Each row is followed by its class.
[-0.11 0.75 0.82 0.48 0.89 4.23 0.40 -1.15 0.85 -0.59 -0.21 0.43 -3.87 0.80 -0.36 -0.06 0.83 1.12 0.70 -0.16 6.45 0.09 -0.58 -1.30 4.70 1.12 -0.44 1.82 0.14 0.35 -0.62]
[29]
[-0.49 0.54 0.09 -0.09 -0.22 -0.77 0.01 0.22 -0.72 -1.62 0.21 0.26 -0.66 0.67 -0.82 0.16 -1.24 0.07 0.55 0.31 1.60 -0.12 -0.40 -0.68 -0.32 -0.38 0.23 0.64 0.16 -0.78 0.06]
[30]
[-0.93 -0.22 -0.33 2.49 -0.29 0.99 -1.91 -0.33 1.11 0.64 0.02 3.04 0.68 -0.45 1.89 -0.36 -2.32 -1.11 0.38 -0.87 0.26 -0.90 -0.27 0.11 4.49 0.37 0.10 -4.43 0.93 -0.02 -1.01]
[31]
[-0.60 0.37 0.55 -0.52 -0.40 0.81 -0.87 0.06 0.58 -1.69 -0.37 -0.52 0.37 -0.43 -0.37 0.40 1.38 2.16 0.37 0.01 4.35 0.00 -0.11 -0.39 1.93 -0.35 -0.02 0.34 0.30 -0.28 -1.55]
[31]
[-0.60 0.62 2.50 0.50 0.10 1.48 -0.34 -0.45 0.41 -0.28 -0.28 0.48 -0.62 0.95 0.24 0.57 -0.94 0.75 0.32 0.22 3.95 -0.15 -0.59 0.59 3.61 0.68 -0.24 -0.49 -0.74 0.59 -0.36]
[29]
[-0.45 -0.46 -0.23 -0.94 -0.53 -2.29 0.04 0.11 -1.50 -2.73 0.17 0.99 0.28 0.47 -1.18 0.13 -1.29 -0.61 -0.32 0.40 1.14 -0.57 -0.31 0.10 -3.43 -1.37 0.21 0.18 -0.08 -0.27 0.59]
[30]
[-0.95 1.46 -0.05 0.07 0.29 -1.18 0.83 0.14 -0.18 -2.23 -0.09 0.99 -0.19 0.62 0.11 0.36 -1.30 0.47 -0.15 0.37 0.33 0.78 -0.31 -0.30 1.46 0.32 0.21 -0.22 0.79 -0.62 -0.14]
[30]
[-0.49 0.71 0.50 1.52 -0.26 0.92 0.14 0.29 0.66 -0.10 -0.01 1.64 -0.65 0.76 0.75 0.29 -1.58 0.10 0.21 -0.20 1.28 -0.29 -0.80 0.35 2.66 0.24 -0.28 -1.05 0.38 0.48 0.27]
[31]
[-0.35 0.16 0.02 -0.02 0.08 0.79 -0.77 0.19 0.83 0.46 -0.01 0.46 -0.50 1.37 -0.25 0.37 0.96 0.37 0.42 0.71 2.84 -0.45 0.12 -0.06 0.45 0.45 -0.48 1.13 0.12 -0.17 -0.43]
[23]
[0.07 -0.29 -0.21 0.02 0.14 0.26 -0.24 0.41 0.03 0.13 -0.01 -0.19 -0.22 -0.20 0.04 -0.13 0.37 0.11 0.36 -0.10 1.04 -0.33 -0.07 0.21 0.20 0.00 -0.46 0.69 0.18 0.09 0.27]
[23]
[0.39 0.15 0.20 1.23 0.64 2.16 -0.19 0.21 1.59 3.24 -0.14 0.25 -1.94 0.37 0.26 0.32 0.34 -1.24 -0.04 -0.04 0.70 0.12 -0.23 0.54 0.56 1.10 -0.27 0.52 -0.37 0.84 1.17]
[29]
[-0.20 -0.09 0.25 0.46 0.01 1.36 -0.76 0.03 0.62 5.05 -0.18 0.85 -1.05 0.45 -0.02 0.20 -0.05 0.34 0.44 0.09 3.05 -0.05 -0.45 0.05 1.21 0.08 -0.40 0.47 -0.12 0.12 -0.63]
[23]
[-0.84 -0.23 0.03 -0.73 0.07 -0.99 -1.37 -0.22 0.08 0.13 0.03 1.86 -0.15 0.86 -0.94 0.41 0.19 1.37 0.72 0.43 5.22 -0.47 -0.83 0.03 -1.89 -0.56 -0.68 1.27 0.16 -0.28 -0.36]
[23]
[0.04 0.10 -0.01 -0.93 -0.10 0.01 0.09 -0.12 -0.01 -0.27 -0.09 -0.06 -1.42 0.98 -0.65 0.01 -0.07 0.22 0.53 -0.35 3.43 -0.15 -1.40 0.15 -0.60 -0.66 0.00 0.92 0.15 0.12 0.78]
[31]
[-0.04 0.52 -0.30 1.11 -0.17 -0.78 -0.41 0.33 -0.57 0.88 0.06 1.67 -0.51 0.81 0.19 0.26 -0.81 -0.08 -0.65 0.99 -3.64 0.18 -0.21 0.80 -1.77 0.84 0.17 0.00 -0.11 0.13 0.63]
[29]
[-0.78 -0.33 -0.04 -0.92 0.11 -0.16 -0.91 -0.19 0.00 -0.93 0.08 0.47 -0.69 1.16 -0.98 0.37 -0.64 0.19 -0.12 0.89 3.73 -0.31 -0.57 0.41 -1.81 -0.58 -0.21 1.32 0.12 -0.41 0.24]
[31]
[0.12 -0.17 0.01 -1.46 -0.55 -0.89 0.96 -0.29 -1.19 -3.82 -0.02 -0.13 -1.16 0.88 -1.66 0.20 -1.49 0.11 -0.17 -0.19 3.62 0.01 -0.48 -0.14 1.35 -0.98 -0.16 0.25 0.36 0.71 0.23]
[30]
[-0.29 0.24 -0.10 0.95 -0.18 0.36 0.39 -0.33 0.14 1.65 0.28 0.96 -1.47 0.67 0.44 0.35 -0.40 0.89 -0.07 0.12 -0.55 0.18 -0.78 -0.21 -0.57 0.71 -0.17 0.50 -0.23 -0.57 -0.15]
[23]
[0.24 0.52 0.35 0.72 0.59 0.74 -0.49 -0.10 0.21 -0.08 0.32 1.75 -1.46 -0.67 0.07 -1.92 -0.70 -0.34 0.24 0.71 2.10 -0.60 -0.18 -0.28 -0.22 -0.24 -0.25 0.51 -0.21 0.41 0.25]
[23]
[0.05 0.74 -0.60 2.51 -0.05 -2.50 -0.02 0.32 -1.40 -0.09 -0.35 2.18 0.04 0.73 0.34 -0.10 -0.81 -2.22 -0.44 1.09 -6.45 -0.15 0.18 2.26 -2.89 0.65 0.36 -1.32 0.00 0.34 1.06]
[25]
[-0.10 -0.01 0.64 0.55 0.82 -0.55 -0.97 0.93 -0.26 2.56 0.72 0.48 -1.08 1.32 -0.71 0.40 0.89 0.51 -0.18 1.96 -1.10 0.39 -0.37 0.42 -4.80 0.78 0.50 2.71 -0.02 0.48 1.04]
[29]
[-0.13 -0.21 -0.42 1.12 0.51 0.29 -0.56 -0.64 -0.02 1.58 0.08 2.63 -1.58 1.24 -0.03 0.17 -1.11 -1.10 0.12 1.16 -0.59 -0.79 -0.44 0.56 -1.16 0.01 -0.33 -0.28 0.31 0.43 1.15]
[29]
[-0.45 0.32 -0.11 1.51 0.04 -0.53 -0.64 -0.01 -0.51 -0.60 -0.09 1.41 -0.49 0.20 -0.27 0.17 -0.21 0.58 -0.05 0.20 -0.56 -0.42 -0.65 -0.28 -0.22 0.27 -0.06 0.55 0.08 -0.43 0.12]
[30]
[-0.21 0.79 -0.40 0.38 -0.09 -1.20 -0.16 -0.21 -0.07 -0.69 -0.02 0.30 -0.04 0.11 -0.23 0.05 -0.17 1.09 -0.30 0.67 -1.34 0.58 -0.09 0.10 -0.01 0.67 -0.31 0.43 -0.03 -0.02 -0.19]
[30]
[-0.43 -0.13 0.53 0.01 -0.18 0.06 -0.82 -0.41 -0.20 -0.56 -0.37 0.16 0.34 0.33 0.55 0.17 -0.15 0.19 -0.11 0.06 0.86 1.05 0.26 0.05 0.27 -0.03 -0.64 -0.58 0.30 0.16 -0.31]
[30]
[-0.61 -0.07 -0.58 0.69 0.27 -1.23 0.12 0.22 -0.50 -1.06 -0.16 1.58 -2.40 1.69 -0.74 -0.06 -0.91 -0.33 -1.37 0.39 0.90 0.57 -0.36 0.25 0.48 -0.15 -0.22 0.58 0.49 0.17 0.44]
[30]
[-0.35 -0.24 -0.07 0.76 0.25 -2.14 0.81 -0.47 -1.25 -2.23 0.89 0.84 -0.94 0.64 -0.42 -0.31 -1.94 -1.69 -0.04 0.21 -2.18 0.16 -0.22 0.05 0.68 -0.44 -1.18 -1.09 0.32 -0.78 1.04]
[30]
[-0.19 -0.30 0.40 -0.13 -0.47 -0.52 -0.39 0.02 -0.42 -1.40 0.28 0.61 1.07 0.14 -0.33 0.89 -0.24 -0.55 0.54 0.05 0.26 -0.44 0.17 -0.83 -0.85 -0.54 0.11 -0.08 0.14 0.03 -0.69]
[30]
[-0.23 0.08 0.25 -1.32 0.28 0.87 -0.38 -0.04 0.44 0.63 0.14 -1.47 -0.20 -0.44 -0.95 0.12 2.82 2.25 0.33 0.98 4.54 -0.05 -0.12 -0.17 -2.79 -0.60 -0.51 3.40 -0.98 0.19 -0.46]
[31]
[-0.49 0.89 0.67 0.97 -0.34 0.14 -0.33 -0.28 0.32 -0.90 -0.21 0.02 0.28 0.37 0.49 0.21 0.38 2.73 -0.09 1.19 0.08 0.56 -0.26 -0.82 1.62 0.79 0.07 1.79 0.55 -0.34 -0.92]
[31]
[-0.39 0.01 0.02 1.29 0.35 1.35 -1.05 0.19 0.72 2.22 0.43 1.53 -0.93 0.69 -0.06 0.40 -0.43 -0.08 0.40 0.44 0.89 0.05 -0.23 0.30 -1.25 0.59 -0.29 0.62 -0.95 0.29 0.34]
[23]
[0.39 0.48 0.00 0.12 0.62 -0.14 1.17 0.05 -0.41 -1.91 -0.61 -0.44 -1.15 0.85 -0.70 -0.15 -0.10 0.32 -0.53 -0.19 0.46 0.53 -0.06 0.05 2.57 0.39 -0.13 0.22 0.74 -0.24 0.02]
[26]
[0.02 0.03 0.03 -0.11 -0.05 0.13 -0.72 -0.29 0.78 1.12 -0.53 0.07 0.76 0.63 -0.23 0.90 1.16 1.01 0.43 0.83 1.28 0.20 -0.30 -0.27 -2.27 0.35 -0.14 1.49 -0.38 0.44 -0.38]
[23]
[-0.87 -1.30 -0.07 -0.54 -1.02 -2.07 0.27 0.35 -1.08 -3.37 -0.16 0.58 1.53 -0.77 -0.88 0.00 1.16 -0.55 0.34 0.71 -0.41 -1.07 0.29 0.26 -3.99 -1.29 0.16 0.61 -0.12 -0.51 -0.72]
[29]
[-0.04 0.87 -0.36 0.80 -0.13 -1.68 1.29 0.36 -0.44 -2.53 -0.22 0.05 -1.09 0.70 -0.04 1.16 -0.45 0.58 -0.40 0.30 -1.74 0.78 -0.15 -0.19 1.33 0.32 -0.02 -0.14 0.29 -0.61 -0.27]
[30]
[0.02 -0.56 -0.10 -0.29 0.91 0.05 -0.10 0.25 -1.05 -1.07 0.37 1.46 -2.75 1.03 -0.56 0.17 -1.84 -2.71 0.26 0.10 3.70 -0.59 -0.87 1.04 -0.57 -0.43 -0.51 0.84 0.60 -0.50 1.65]
[25]
[-0.38 -0.82 -0.08 0.79 0.20 -2.19 0.29 0.44 -1.56 -1.83 0.17 1.75 -0.61 1.12 -0.04 0.29 -1.22 -1.41 -0.21 1.42 -3.82 -0.06 -0.30 -0.09 -2.77 -0.30 -0.14 -0.22 0.12 -0.57 1.19]
[29]
[-0.47 0.58 -0.24 1.66 0.06 0.17 -1.15 0.25 0.53 1.01 -0.48 1.98 0.55 0.59 0.26 0.19 -0.98 -0.21 1.06 -0.50 -0.69 -0.11 -0.61 0.36 1.58 0.20 -0.01 -1.02 0.52 0.33 -0.36]
[23]
[-0.69 -0.35 0.17 -0.17 -0.29 1.72 -1.36 -0.44 0.29 -0.44 0.36 0.84 -1.15 0.16 -1.07 0.23 1.86 -0.21 0.41 0.56 5.17 -0.05 1.70 -0.59 -0.51 -0.25 -0.05 1.90 -0.42 -0.19 0.64]
[31]
[-0.54 -0.47 -0.22 0.54 -0.45 -1.66 -0.52 0.05 -0.81 -1.12 -0.17 0.93 -0.11 0.68 -0.34 0.38 -0.69 -1.00 0.42 0.62 -2.02 -0.62 -0.45 -0.40 -2.22 -0.62 -0.64 -0.22 3.11 -0.19 0.37]
[30]
[-0.21 0.23 -0.29 1.26 0.04 0.93 -0.71 0.03 1.08 1.27 -1.26 0.47 0.17 0.33 0.96 0.20 -0.31 -0.58 0.10 0.29 -0.76 -0.33 -0.06 0.40 0.78 0.72 -0.18 -1.05 0.38 0.28 -0.13]
[23]
[-0.52 -0.08 0.09 -0.02 -2.43 -2.22 0.82 0.06 -1.67 -3.67 0.02 0.65 0.04 0.56 -0.74 0.10 -0.61 -0.28 0.11 -0.74 -0.05 -0.02 -0.26 -0.24 -1.01 -0.76 0.08 -0.22 0.32 -1.54 -0.56]
[30]
[-0.39 0.25 -1.47 0.09 0.05 -1.30 -0.24 0.05 -0.50 0.23 -0.05 0.52 0.28 0.74 0.66 0.75 -1.18 -0.02 0.13 -0.11 0.22 -0.35 -0.32 0.95 0.48 -0.11 0.51 -0.97 0.45 -0.10 0.24]
[23]
[-0.87 1.32 0.33 1.60 -0.44 0.94 -0.48 -0.33 0.50 0.14 -0.26 0.47 -0.06 0.45 0.87 -1.06 -1.69 2.46 -0.21 0.34 1.93 0.22 0.19 -0.11 2.73 1.39 -0.71 -0.70 1.35 -0.06 -1.34]
[29]

Each row is followed by its class.
[-0.36 0.35 0.55 0.91 -1.24 -0.41 0.28 -2.63 3.14 1.74 -0.73 -1.64 0.02 -0.58 -0.61 -0.99 0.61 0.03 0.26 -0.58 -3.98 0.23 -0.07 0.12 -0.39 0.96 -1.30 -0.94 -1.70 0.95 -3.57]
B
[-1.04 2.22 0.50 1.54 -0.66 0.60 0.00 -0.82 1.96 0.20 0.76 -2.20 1.94 -1.05 0.48 -2.84 0.97 -1.05 -0.36 -1.94 -3.16 -0.29 1.81 0.59 -0.31 -1.77 0.39 0.21 -2.42 -2.55 -1.03]
N
[-0.34 0.83 0.58 1.22 -0.31 -1.81 0.03 -1.04 2.69 -1.53 -0.26 -2.82 0.68 0.68 -0.81 -0.88 -1.25 -0.16 -1.33 -0.36 -6.83 -0.47 1.14 1.06 -0.18 1.97 0.52 0.32 -1.49 -0.58 -3.36]
B
[-0.83 -0.29 0.83 1.35 -2.45 -2.43 0.72 0.13 2.26 4.28 3.43 -1.96 0.24 0.04 -2.25 1.78 -0.51 -0.35 -0.59 -0.50 -3.69 -0.18 -0.13 0.36 0.45 0.70 -1.46 0.70 -0.77 -0.39 -3.29]
B
[0.24 0.65 1.61 2.31 -1.70 0.99 2.06 -3.84 3.41 4.64 1.60 -0.12 0.37 -0.89 -1.44 3.96 -1.00 -0.50 1.21 -1.45 -2.86 0.34 2.47 1.40 0.79 2.29 -0.60 -0.13 -1.90 -2.80 -1.23]
B
[-0.69 0.37 1.39 0.67 -1.76 0.16 0.51 1.39 4.00 1.66 1.24 -1.31 0.06 0.31 1.34 0.60 0.19 -0.65 -0.82 0.52 -1.21 1.29 0.11 0.14 0.59 -0.21 0.23 -0.16 -3.63 -0.29 -1.45]
N
